Each row has a class, written after it.
[  -4 -472 -355 -152 -206 -247  274  -70  -62  197  203  634  401  289
 -250   33 -186  354  131  185 -231 -354 -343 -215  188   46  119 -223
  -40 -276   20 -239 -279  -35  -91 -125] | q578
[-436   85  386  127 -215  353 -144 -237 -110  180  127   37  436 -265
  -94  251  187 -261  -71  232 -318  116    1 -331  546  444 -112 -694
 -131  -80 -106  170 -303 -394  238  -54] | q889
[-181 -352 -207 -188 -278  -81  233   85   95  241  263  546  277  220
 -355  104 -226  245  168  174 -200 -213 -338 -135   70  214  -11 -217
  -19 -177  110 -315 -193  -57  -63 -115] | q58
[-347 -296  -88 -221 -248  -87   52  198   71  128  254  581  379   40
 -308   54  -62  288  242  146 -280 -174 -265  -77  298  230  -35 -232
  -58 -187   56 -413 -124  -67  -57   12] | q889
[ 146 -521 -325  -98   76   80   18 -161 -463  -81    6   77   12  -55
  153  211   50  408 -403  346    9 -173 -195 -450  126   64  122 -217
  -69  -89 -133   91 -158 -265 -270  156] | q465
[-285  305 -116  284 -231   60   42  -79  -47   50 -254 -296  125 -493
 -432  -18  189 -858  -99 -122   63 -192  -79  246 -404  290   89 -183
  223 -236   38  105  -91  -98  -31   -4] | q83
[ 131  105 -403  239 -180  -41  209 -142   65  233 -257 -385   88 -154
 -343  -94  133 -788 -298 -112  246 -307 -188   49 -689  173  379 -201
  -25 -260   -7  242 -189  -42  -15 -133] | q578
[ -73 -154   96   28  -37  -27 -190 -219  -28  111   13  376 -137  167
 -122 -112   14  302 -188 -180 -543  290  -25  -26  -53   37  -54  354
 -517  217  294   12 -213    0  -41  212] | q578
[  39   74  -99  138 -211  173   92 -321  111  115   98   81  315 -192
 -177   57   -3 -297 -194  108 -143 -253  -13 -202  320  160   84 -700
  -93 -148 -194  212 -311 -296  270  -94] | q889
[-125  254    3  273 -267  178  -13  -13  -84  -28 -229 -583    7 -410
 -395   77  214 -796 -137  -19   35 -115    1  140 -521  143  138 -168
  145 -228  -45  124 -112 -147  -98  -43] | q700
[ 288 -200 -378   33 -157   44  221 -404  167  184   36  183  337  -91
   66  -21 -141  -89 -231  156 -112 -423 -158 -280   39   65  277 -777
  -44  -92 -156  268 -352 -378  255 -109] | q588
[-152  220 -163  175 -255   96   17  -49  -23   56 -173 -498  111 -336
 -453   45  172 -899 -164  -95   47 -197 -205  230 -525  199  155 -204
  163 -302    8   23  -80 -112   23  -58] | q700
[-620  118  447   83 -195  334 -219  -26 -211  159  129 -267  375 -353
 -223  404  183 -260   50  250 -293  361   54 -424  505  413 -293 -730
   37  -45    1  217 -258 -347  366  -19] | q700
[ 325  -86 -341   95  -46  151   66 -571  208 -350 -309 -177  475  392
  321  151  173  165 -208   40  143  -44 -202 -235 -391  106  680  -65
  -20 -188 -135  120    9   52 -167  111] | q578
[ 127 -136 -280   -3 -108  128  183 -344  120  212    9   -3  386  -87
    8  164  -27 -144 -252  186   -5 -263 -201 -287  120  163  160 -692
  -70 -172 -127  212 -261 -377  193  -93] | q465
[-566 -233   20 -178 -287  -16  -22  131 -165  136  497  513  399   -1
 -287  110 -107  285  231  303 -504   28 -342 -208  431  349 -290 -281
   -6 -145   92 -356 -186 -144  -55   36] | q700
[ 136 -255 -431   59 -111  114  264 -502  250  322  131  134  426 -122
    6   52   15  -62 -205  195  -45 -347 -228 -147  132  150  238 -782
 -177 -141 -134  357 -444 -351   77  -58] | q465
[ 188 -249 -117  124  -21 -105 -131 -365   79  336   43  349 -129  230
   54 -267  -59  354 -195 -164 -484  117   28  308 -110  -40  134  433
 -544  102  255   85 -142   46 -240  298] | q889
[-350  -51  474    1  -36  -27 -428  -59 -139  181   73  234  -58  219
 -111  -10  150  338 -100  -69 -460  722  146  -85  150  112 -233  285
 -473  160  323 -181 -123    7 -163  346] | q889
[ -43  181 -159  117 -115  -58   73    9   56   72 -291 -423   85 -419
 -429  -25  251 -740 -179 -213  173  -71  -50  182 -487  234  250 -186
   39 -142   62   95 -147    5  105   40] | q588
[ 158 -711 -279  -27  118  -12  -83 -113 -565  -59  190  117  -25  -21
  147  197  124  402 -301  206  -36  -71 -142 -556  248  -98   33 -190
  -72  -76  -72   61 -287 -126 -190  134] | q578
[ 367 -216 -576   71 -101   22  345 -457  246  304 -124   29  288  -49
   62  -77 -106 -161 -233  187  122 -559 -276 -174  -50   25  527 -583
  -42 -305 -196  363 -378 -290   65  -79] | q601
[ -74 -187   27   92   53 -111 -161 -207   40  327  110  453  -75   83
   10 -157  -42  398 -121 -117 -450  429    9  115 -120   85    3  351
 -489  136  395  -93 -169  -52 -149  208] | q578
[ 106  206 -509  287 -259  -87  349 -222  117  199 -212 -229   69 -253
 -424 -171   41 -785 -217  -26  169 -443 -176  148 -573  190  334 -180
   85 -297  -56  335 -231  -66 -187 -173] | q578
[-704  -39  622   18 -195  434 -388   96 -348  -84  259 -149  392 -420
    2  463  312 -197  117  208 -531  277  123 -495  699  375 -428 -569
  -62    3   50  123 -209 -413  218  120] | q578
[-201  179   40  336 -214  146    7  -51 -187   72 -236 -430  148 -456
 -329  113  257 -845 -174  -69  -36 -238  -20  135 -297  327   60 -201
  143 -193   22   19 -149 -126   82  -42] | q588
[-123 -116  187  -37 -185   98  -14 -164   18  192   48   79  422 -117
 -165  279  112 -158  -53   80 -213   90   44 -418  312  185  -42 -799
  -81  -91  -39  154 -341 -353  379 -133] | q889
[-328 -502  444  -11   -4  229 -475  258 -828 -278  152 -156  -58 -147
   -4  400  308  368 -162  350 -232  321  153 -691  549 -138 -273 -124
  134  -57  -54  -19 -142 -264 -220  222] | q83
[ 100 -210  -89  -30  -70  152  -88 -457  123 -325 -129 -154  534  311
  328  272  285  -50 -145 -117 -116   72 -239 -268 -160  244  499 -120
  -99 -142    5  -43  -24   43  -33  240] | q58
[-141  331 -314  282 -259   29  219  -72   24  205 -275 -334  144 -372
 -498  -79  110 -805 -175  -31  234 -363 -209   77 -373  348  266 -194
  195 -234  -22  169 -194 -113   45 -142] | q601
[-163 -170  178  144  -86  -16 -258 -145  -43  250  -25  390  -55  102
  -88 -148   29  353 -197  -33 -441  437   45  -50 -111  113   35  325
 -434   71  262  -61 -143  -14 -103  258] | q83
[ 520 -734 -582   28  182   10   29 -225 -389 -133  -16  -90 -158  -96
  186  125  115  363 -480  126   88 -454 -217 -370   78 -401  319 -134
  -35 -111 -217  227 -219 -129  -94   71] | q58
[ 290 -257 -252   19   54 -230   25 -339  259  346 -122  302 -192  285
  -14 -245  -46  344 -344 -183 -262  176  -67  171 -444  -93  164  310
 -575  184  199  -11 -154  114 -238  152] | q588
[ -82 -170    7   84   29 -118 -113 -373   39  299   67  443    0  165
  -24 -192   49  368 -187  -39 -488  336  -95   91   43  211  -23  331
 -554  148  364  -13 -168  -12 -287  262] | q83
[-642   70  454   86 -181  397 -236   10 -297  146  101  -87  468 -295
 -168  447  116 -196   65  284 -256  273   67 -430  581  525 -303 -693
  -11  -82   10   36 -174 -334  384  -11] | q578
[-498    4  662   42  -36  103 -508  -56 -287   -9   12  178  -77   71
 -110  117  177  289  -40  -10 -773  718  141  -59  185  212 -251  314
 -530  242  376 -320 -126 -118  -67  224] | q700
[ 391 -581 -440   11  158  -32  101 -120 -517  -96   36   -7  -87  -31
   63  118   73  354 -368  242   89 -246  -96 -482  171 -157  158 -107
   -6  -79 -120  213 -137 -132 -182   70] | q588
[ 155  149 -384  274 -180  -47  221 -215   15   98 -325 -370  149 -346
 -291  -57  208 -878 -247  -90  290 -387 -169  160 -630  144  341 -175
  173 -385  -66  268  -60  -39 -113  -96] | q578
[-170  -87  466   90    0    9 -285 -122 -145  225   58  163  -72  133
 -168  -41   85  224 -135  -93 -558  501  103   26   90  104 -188  252
 -478  203  352  -98 -216  -29  -24  236] | q83
[-750  365  424  172 -275  189 -252  100 -202   20 -249 -374  187 -484
 -440  261  391 -765   73  -17  -88  404  -24 -134  -78  745  -95 -209
   94  -96  159  -51  -98  -82   18   55] | q889
[ 424 -190 -187  -32  105   28  179 -457  251 -190 -256  -35  573  453
  228  159  221  192 -184 -110  138   29 -132 -190 -221  228  698 -126
 -245  -44   23  -35  -90   50   84   80] | q465
[ 394 -114 -251  116 -128   43  -21 -528  200  520   20 -343 -403 -465
  299 -267  -62 -314 -403 -239 -218 -213 -117  744 -513   88  311  275
 -285  155  -85  465 -400  -90 -352   24] | q588
[-251  -24  216   64 -246  219 -130 -258   23  119  124   13  380 -142
  -55  211   21 -248  -78  207 -381  -20    3 -217  352  163  -86 -738
    5 -116  -88  117 -334 -367  142  -25] | q578
[ 529 -106 -506  100 -100  -27  406 -497  327  227  -61  125  195 -159
  -37 -167 -178 -262 -272   80   22 -582 -209  -76  -47  -85  388 -607
  -32 -234 -206  362 -359 -277  165  -93] | q588
[ 241 -625 -447  -65   97  -28   69 -151 -528  -20   71   76  -41  -37
   48  212   41  420 -395  286  120 -162 -177 -532  194 -103  174 -218
   18 -171 -143  199 -231 -170 -149   71] | q58
[ 128 -128 -254  -25 -148   47  174 -338  189  304  -18    7  272  -73
  -49   59  -96 -152 -232  135  -74 -246 -158 -204   65   86  124 -670
  -85 -152 -130  304 -343 -314  189 -106] | q83
[-205  -99  357   50 -122  364 -227 -384 -110 -379 -186 -205  609  215
  217  452  420   57   -3   40 -112  351  -95 -332   57  497  413 -122
   56 -172  -45  -27  -60   37    5  238] | q889
[-239   93  140   92 -330  327  -17  -91  -33   27  113  -85  259 -400
 -197  220  -61 -244  -79  212 -281  -43   -4 -368  150  160 -109 -771
   37 -119 -274  123 -325 -372  304  -63] | q700
[ 236 -151 -322   91   23 -150   61 -371  175  329   48  358 -171  210
   -5 -298 -143  364 -306 -159 -284   54 -117  161 -241 -155  168  380
 -482  115  148   31 -204   26 -311  214] | q601
[ 336 -130 -173   72 -143  -75   10 -436  121  569   15 -232 -315 -449
  239 -192  -52 -296 -396 -281 -155 -130  -48  589 -472  168  182  135
 -276  209  -58  315 -445  -73 -284   -9] | q588
[-205 -163  253   12  -26  244 -261 -280 -141 -309 -219 -186  644  336
  274  413  437  109   -9   19  -49  392  -82 -352   64  504  351   14
  -41  -72  103 -128  147  105   17  240] | q588
[-272   51  171   28 -215  197    6 -110 -221  176  198  -42  432 -244
 -186  206   20 -204  -35  223 -284   46   45 -349  393  226 -186 -699
   14  -91 -105  199 -341 -406  281  -63] | q601
[  70 -150  -50  -29  -79  243    9 -379  205 -189 -206  -19  535  351
  304  231  201  140 -178  -18   42   22 -137 -192 -198  331  463  -90
 -114  -85  -50  -35   28  -34 -133  155] | q83
[-473   56  432   11 -134  278 -215  -31 -198  138  110 -140  372 -292
 -244  311  196 -310  -21  182 -270  283  -17 -388  430  291 -176 -703
 -160 -150   -6   63 -280 -341  486 -100] | q83
[  16 -265 -103   37   25  232  -49 -504   85 -145 -251  -35  700  476
  267  292  319  118 -102   15  207  179 -196 -260 -153  396  618 -220
  -94 -151  -11  -16  -22   73   -8  132] | q578
[ 359 -773 -341 -154  143  -34  -65  -63 -478 -139 -146   -9  -70   61
  120  284  145  474 -349  132  177 -177  -99 -504   28 -314  160 -182
    4  -64 -107   55 -151 -154 -113  115] | q465
[-271  305  140  172 -135  171   25   64  -59   56 -178 -424  201 -385
 -499  132  314 -699 -148  -14  133   68  -89   47 -250  395   52 -197
   44 -145   77  -23 -112 -166   98  -80] | q465
[ 146 -234 -142  -46   55   72   36 -486   98 -202 -248 -143  556  504
  300  299  327  169 -198  -49  111  115 -182 -237  -98  370  622   -4
 -156 -112   96   33  -58   97  -79  187] | q58
[ -87 -282  226  -78  -78  249 -212 -397   -1 -333 -202 -203  667  476
  291  495  428  115  -40   14 -105  330 -155 -520   98  405  443 -174
 -130  -92   71  -40  -30   31  -22  254] | q465
[ 496 -178 -423  173 -189   19   80 -523  235  492   64  -93 -309 -481
  270 -345 -158 -277 -491 -249 -337 -412 -162  790 -546  168  357  330
 -366   99 -119  296 -357  -73 -335   66] | q58
[-424 -219   85 -122 -315  -75   50  179 -146  233  240  505  391  145
 -401  140 -104  204  234  177 -259   14 -247 -309  254  279  -71 -252
   58 -223  101 -342 -220 -115   49  -82] | q889
[ -71 -189   46  -69  -33  256 -161 -317  132 -353 -260 -201  588  230
  283  349  374  122  -93  -55  -95  286 -155 -296 -122  412  579  -69
 -164 -110    8 -130   -8    1    1  270] | q700
[-491  388  330  268 -242  187 -104  147 -268  -35   15 -505  127 -466
 -471  144  239 -778  -29   68 -153  150   27  -47  -86  290 -126 -255
  192 -194    5   83 -141 -128   87  -15] | q58
[ 165   19  -67   90 -192   55 -115 -417   65  307   25 -269 -376 -575
  278 -164  -69 -278 -330 -183 -356 -110  -69  618 -464  179  107  196
 -204  144 -102  162 -467 -117 -285   49] | q601
[-600  141  485   97 -224  316 -226  -54 -206   62   64 -159  360 -431
 -111  330  244 -381   32  226 -365  214   75 -396  463  419 -247 -698
  -17  -14  -47  219 -194 -344  265  -26] | q588
[-354 -535  172  -46  169  174 -308  135 -738 -147  112   -6   -5 -167
   -4  421  300  442 -236  378  -41  337   35 -651  463   18 -259 -299
   93  -32   36   36 -129 -257  -97  242] | q58
[ 294 -708 -415 -137  179  -20  -48 -201 -496  137 -153  -32 -107   93
  234  209    8  450 -400  319  201  -36 -108 -308   52  -37  219  -65
   14 -120  -74  123  -89 -196 -335  106] | q588
[-653 -250  245 -214 -313   87  -73  292 -172  290  270  384  333  106
 -323  219 -143  424  280  368 -331  117 -211 -287  469  219 -270 -198
   81 -168   77 -331 -201 -261 -115   28] | q700
[ 162   80 -363  263 -194    2  320 -177   48  209 -262 -270  197 -187
 -395  -43   56 -766 -219  -41  153 -440 -138  268 -579  192  403 -154
  108 -397  -30  122 -193 -104  -91 -147] | q578
[ 182   54   -7  124 -156   50 -132 -488   66  400   43 -351 -424 -614
  191 -135   30 -320 -333 -213 -232  -19  -45  631 -259  218  152  217
 -278  178  -24  328 -500 -134 -264  -27] | q700
[ 177 -206   58   11   17  105   29 -346   35 -169 -173 -169  595  324
  183  260  319  127  -97 -124   59  243 -168 -360 -160  260  578  -54
 -146 -111   -2   -5  -84   89   45  108] | q83
[ 214 -175  -67   35   10  173   32 -477  174 -334 -201 -105  568  428
  277  197  302  170 -186  -34   26  -16 -180 -335 -104  195  644 -150
 -164 -130  -10   33 -126   11   -9  194] | q83
